Here is a tiny trained network, its code and every weight. The questions are about switching its units off for an input and a class, where a switched-off unit gives its printed mean instead of its output.

import numpy as np


def w(rows, s, z=0):
    codes = np.array(rows[::2]) - 128.0
    scale = np.full(codes.shape[1], s)
    scale[-1] = z or s
    return codes * scale


def norm(h):
    return h / np.sqrt((h * h).mean(-1, keepdims=True) + 1e-5)


def f(y):
    return np.maximum(y, 0)


def log_softmax(a):
    a = a - a.max(-1, keepdims=True)
    return a - np.log(np.exp(a).sum(-1, keepdims=True))


def net(x, mask):
    res = np.array(x, float).reshape(1, 8) / 4 @ E
    u = 0
    for l in range(2):
        y = f(norm(res) @ A[l][:, :-1].T + A[l][:, -1])
        res = res + np.where(mask[u : u + 13], y, B[l][:, -1]) @ B[l][:, :-1]
        u += 13
    return log_softmax(norm(res)[-1] @ U[:, :-1].T + U[:, -1])


A, B = {}, {}
E = w([
[157,136,113,185,108,64,238,170],'x0',
[79,70,139,118,109,110,183,89],'x1',
[163,130,142,188,164,99,118,66],'x2',
[73,112,106,185,118,149,205,194],'x3',
[101,192,216,131,196,144,133,63],'x4',
[83,136,132,68,142,120,138,198],'x5',
[95,172,150,105,6,108,109,94],'x6',
[78,97,70,119,142,19,66,165],'x7',
],0.011)
A[0] = w([
[114,145,110,100,148,127,33,109,60],'L0N0',
[124,110,189,67,147,188,165,87,99],'L0N1',
[145,113,150,151,65,12,156,56,128],'L0N2',
[228,146,152,78,102,139,161,182,71],'L0N3',
[133,152,118,118,78,141,78,128,69],'L0N4',
[97,69,103,135,105,124,149,106,130],'L0N5',
[71,187,120,88,135,128,124,179,2],'L0N6',
[75,155,126,187,169,108,168,141,64],'L0N7',
[63,85,117,85,81,100,131,221,11],'L0N8',
[107,123,161,141,172,122,92,105,174],'L0N9',
[166,144,151,86,129,182,100,169,80],'L0N10',
[148,116,143,179,116,115,112,37,8],'L0N11',
[140,128,154,124,121,122,61,111,26],'L0N12',
],0.011,0.0054)
B[0] = w([
[87,141,138,123,102,168,92,97,190],'L0N0',
[111,130,171,143,157,207,75,89,228],'L0N1',
[101,186,105,75,82,10,189,140,255],'L0N2',
[171,135,77,106,155,195,120,103,196],'L0N3',
[152,112,148,158,155,134,117,117,170],'L0N4',
[199,161,129,120,102,110,147,159,185],'L0N5',
[145,113,76,139,140,102,163,153,155],'L0N6',
[162,110,198,151,158,113,152,161,182],'L0N7',
[88,150,84,105,107,88,156,138,219],'L0N8',
[86,131,97,145,147,102,107,66,209],'L0N9',
[77,107,78,147,176,124,140,96,183],'L0N10',
[166,164,49,103,110,88,147,154,191],'L0N11',
[164,134,120,118,155,158,112,71,156],'L0N12',
],0.011,0.0058)
A[1] = w([
[134,127,79,139,180,139,145,124,181],'L1N0',
[138,126,152,166,4,144,181,145,170],'L1N1',
[126,167,141,86,130,200,137,74,7],'L1N2',
[93,119,103,73,106,107,87,199,64],'L1N3',
[67,106,84,85,128,135,141,236,137],'L1N4',
[235,56,60,211,122,170,105,141,1],'L1N5',
[143,142,181,123,65,157,160,119,75],'L1N6',
[168,72,83,167,117,141,139,145,105],'L1N7',
[189,166,114,82,129,148,163,182,92],'L1N8',
[148,115,109,92,118,97,4,137,125],'L1N9',
[182,104,114,117,105,53,119,68,28],'L1N10',
[63,95,86,72,134,145,160,207,197],'L1N11',
[138,146,160,103,210,109,184,147,186],'L1N12',
],0.015,0.0035)
B[1] = w([
[142,125,131,162,45,113,105,214,206],'L1N0',
[79,162,189,9,144,129,239,112,246],'L1N1',
[130,117,82,156,149,214,71,101,228],'L1N2',
[89,150,89,106,114,127,115,40,206],'L1N3',
[229,225,13,78,9,76,115,113,252],'L1N4',
[241,55,170,121,81,114,84,174,199],'L1N5',
[110,186,158,95,182,189,161,101,178],'L1N6',
[163,129,124,123,54,158,62,148,176],'L1N7',
[183,133,130,154,102,161,44,90,204],'L1N8',
[19,162,170,127,252,243,169,2,216],'L1N9',
[37,172,88,148,122,76,87,170,208],'L1N10',
[176,189,81,129,77,59,28,101,255],'L1N11',
[116,16,83,161,188,169,108,191,220],'L1N12',
],0.01,0.0083)
U = w([
[127,66,219,114,69,90,83,153,46],'0',
[217,75,95,176,113,186,76,197,159],'1',
[90,151,196,87,131,173,253,142,106],'2',
[63,74,189,150,88,123,110,131,9],'3',
[41,146,110,130,206,244,80,22,152],'4',
[110,213,46,85,49,20,124,99,170],'5',
[49,46,138,227,242,91,133,196,112],'6',
],0.017,0.011)

Each question gives the input, the list of numbers given to net, and the class t.
The units are the neurons (one row each of A and B). Each row of codes is followed by its name. A weight is (code - 128) times the scale printed after its matrix; where a second scale follows, it is the last column's (A, B and U).
mask holds one flag per neuron, layer by layer. A switched-off neuron (its flag False) gives its mean, the last column of its row in B, instead of its output. The means were averaged over made-up inputs and are rounded, as every weight is.
A unit's drop is (log p(t) with every unit on - log p(t) with that unit switched off) / (log p(t) with every unit on - log p(t) with every unit switched off).
The circuit of an input: a set's keep is (log p(t) with only the set's units on - log p(t) with every unit switched off) / (log p(t) with every unit on - log p(t) with every unit switched off). Starting from the 12 units with the biggest drops (on a tie, the unit counted first), units are removed one at a time, each time the one whose removal leaves the highest keep (on an exact tie, the one counted first), for as long as the keep stays at least 0.8.
circuit, biggest first: the units of the circuit, biggest drop first
k most important neurons: the k neurons with the biggest drops, biggest first
drop when u is switched off: that unit's drop, to one decimal
input [4,8,4,8,-4,3,-8,4], class 1: circuit, biggest first	L0N2, L1N7
input [4,-2,0,4,-1,-8,-1,-2], class 1: most important neuron	L1N5
input [8,-4,7,-7,-2,3,-3,6], class 6: circuit, biggest first	L1N4, L1N11
input [2,-5,-4,-6,-1,2,-4,4], class 4: 2 most important neurons	L1N9, L0N2
input [-6,8,4,6,-3,-3,-3,2], class 1: 3 most important neurons	L0N2, L1N5, L0N8
input [6,-4,4,3,4,4,-3,7], class 6: 2 most important neurons	L0N7, L1N12
input [6,6,-5,8,6,-6,-3,4], class 6: 2 most important neurons	L0N7, L1N12
input [2,-2,4,-4,2,-7,-7,5], class 6: 2 most important neurons	L1N4, L1N11
input [7,0,-8,3,8,1,1,-7], class 4: 2 most important neurons	L1N2, L0N1
input [3,-6,3,5,5,5,-7,-7], class 6: 3 most important neurons	L1N4, L1N12, L1N11
input [-2,8,-7,-8,0,6,3,-3], class 4: drop when L1N3 is switched off	0.0
input [-8,7,-2,0,-7,-2,8,-3], class 4: drop when L1N9 is switched off	0.1
input [-4,-2,4,0,-3,-3,3,6], class 4: drop when L1N9 is switched off	0.6
input [5,-8,4,-5,-4,-8,-3,-2], class 1: circuit, biggest first	L1N5
input [-8,5,-1,4,-1,3,-1,1], class 5: drop when L1N4 is switched off	0.2
